Below is a small trained network, with its code and all its weights. Each question gives an input and a class and asks what happens when units are switched off, that is, made to give their printed mean instead of their output.

import numpy as np


def w(rows, s, z=0):
    codes = np.array(rows[::2]) - 128.0
    scale = np.full(codes.shape[1], s)
    scale[-1] = z or s
    return codes * scale


def f(y):
    return np.maximum(y, 0)


def log_softmax(a):
    a = a - a.max(-1, keepdims=True)
    return a - np.log(np.exp(a).sum(-1, keepdims=True))


def net(x, mask):
    res = np.array(x, float).reshape(1, 7) / 4 @ E
    y = f(res @ A[0][:, :-1].T + A[0][:, -1])
    res = res + np.where(mask, y, B[0][:, -1]) @ B[0][:, :-1]
    return log_softmax(res[-1] @ U[:, :-1].T + U[:, -1])


A, B = {}, {}
E = w([
[84,142,133,111,253],'x0',
[137,176,130,223,159],'x1',
[250,63,183,200,125],'x2',
[151,2,101,68,150],'x3',
[180,221,252,106,121],'x4',
[240,206,186,110,239],'x5',
[66,80,237,182,208],'x6',
],0.006)
A[0] = w([
[113,130,158,99,201,36],'N0',
[107,116,126,92,143,63],'N1',
[108,156,151,128,57,108],'N2',
[180,119,115,71,132,118],'N3',
[105,120,77,156,126,105],'N4',
[108,129,91,130,119,35],'N5',
[138,124,125,130,142,53],'N6',
[120,92,92,143,117,110],'N7',
[132,120,136,78,131,147],'N8',
[111,116,124,129,131,31],'N9',
[126,131,136,105,128,121],'N10',
[203,107,79,56,130,102],'N11',
[93,126,127,149,55,103],'N12',
[159,117,129,88,114,71],'N13',
[168,58,172,174,200,99],'N14',
[139,113,141,100,86,68],'N15',
[127,137,157,127,93,150],'N16',
[152,90,153,146,187,129],'N17',
[112,76,126,70,102,70],'N18',
[115,147,100,148,107,95],'N19',
[87,138,125,84,181,62],'N20',
[134,141,176,122,98,204],'N21',
[103,141,101,103,133,54],'N22',
[138,102,155,151,156,39],'N23',
[101,127,70,182,105,9],'N24',
[85,2,100,53,104,64],'N25',
[95,124,47,173,121,3],'N26',
[114,82,139,154,144,136],'N27',
[157,82,158,172,176,56],'N28',
[162,130,138,111,140,132],'N29',
[127,120,147,99,189,153],'N30',
],0.015,0.0041)
B[0] = w([
[76,168,117,125,169,168],'N0',
[133,153,105,106,138,147],'N1',
[119,134,108,177,105,168],'N2',
[147,163,182,111,109,170],'N3',
[106,79,124,112,115,170],'N4',
[111,93,133,130,119,150],'N5',
[119,119,143,121,126,131],'N6',
[125,106,83,110,97,172],'N7',
[124,172,137,133,119,157],'N8',
[134,133,117,127,132,134],'N9',
[123,146,137,132,123,138],'N10',
[161,185,207,99,89,190],'N11',
[111,106,124,143,75,182],'N12',
[135,134,148,131,90,151],'N13',
[134,75,186,161,174,206],'N14',
[154,119,143,149,96,153],'N15',
[129,145,107,158,118,154],'N16',
[110,103,154,144,180,181],'N17',
[176,125,87,145,159,181],'N18',
[94,120,152,143,129,152],'N19',
[105,163,80,82,137,164],'N20',
[117,144,100,188,137,173],'N21',
[118,124,124,103,98,150],'N22',
[116,103,147,155,143,152],'N23',
[88,95,154,87,111,168],'N24',
[229,127,4,105,156,248],'N25',
[100,60,142,79,93,178],'N26',
[146,107,119,118,155,169],'N27',
[139,81,175,150,145,176],'N28',
[107,149,167,139,134,155],'N29',
[96,163,125,120,178,174],'N30',
],0.032,0.013)
U = w([
[153,48,198,192,200,144],'0',
[51,42,117,43,14,253],'1',
[70,119,65,209,7,82],'2',
[248,94,40,66,80,34],'3',
[133,206,120,236,123,226],'4',
[22,190,86,68,161,34],'5',
[208,218,209,104,2,44],'6',
],0.0055,0.003)

Each question gives the input, the list of numbers given to net, and the class t.
The units are the neurons (one row each of A and B). Each row of codes is followed by its name. A weight is (code - 128) times the scale printed after its matrix; where a second scale follows, it is the last column's (A, B and U).
mask holds one flag per neuron, in row order. A switched-off neuron (its flag False) gives its mean, the last column of its row in B, instead of its output. The means were averaged over made-up inputs and are rounded, as every weight is.
A unit's drop is (log p(t) with every unit on - log p(t) with that unit switched off) / (log p(t) with every unit on - log p(t) with every unit switched off).
The circuit of an input: a set's keep is (log p(t) with only the set's units on - log p(t) with every unit switched off) / (log p(t) with every unit on - log p(t) with every unit switched off). Starting from the 12 units with the biggest drops (on a tie, the unit counted first), units are removed one at a time, each time the one whose removal leaves the highest keep (on an exact tie, the one counted first), for as long as the keep stays at least 0.8.
units of the circuit, in order: the units of the circuit, biggest drop first
k most important neurons: the k neurons with the biggest drops, biggest first
drop when u is switched off: that unit's drop, to one decimal
input [-8,-8,0,-6,-2,0,-5], class 2: units of the circuit, in order => N2
input [3,6,2,2,8,-1,-6], class 6: units of the circuit, in order => N25, N14
input [2,-4,-7,-1,-6,2,6], class 5: 3 most important neurons => N0, N20, N30
input [-1,-7,-2,-2,5,-6,0], class 2: 3 most important neurons => N2, N12, N21
input [2,-8,6,8,2,2,-1], class 6: 2 most important neurons => N11, N3
input [2,7,3,-6,2,6,-8], class 4: 2 most important neurons => N11, N26
input [-1,-6,2,5,7,8,1], class 0: 2 most important neurons => N14, N17
input [-4,7,-8,2,8,5,7], class 4: 3 most important neurons => N21, N26, N24
input [3,-3,-1,-7,1,2,-3], class 2: units of the circuit, in order => N25, N14
input [-4,-1,-3,-7,-3,2,5], class 2: 3 most important neurons => N25, N14, N11
input [-4,5,0,2,-2,-7,2], class 1: 3 most important neurons => N24, N26, N12
input [-8,0,8,0,1,0,0], class 0: 3 most important neurons => N14, N25, N28
input [8,5,-5,2,-7,0,7], class 5: 2 most important neurons => N20, N0
input [-1,2,6,-5,5,1,-7], class 6: units of the circuit, in order => N25
input [-8,4,7,5,-1,3,-1], class 0: drop when N14 is switched off => 0.1
input [6,1,-7,-3,5,-6,-4], class 1: drop when N25 is switched off => 0.3
input [3,4,7,-3,7,-5,-6], class 2: drop when N0 is switched off => 0.1
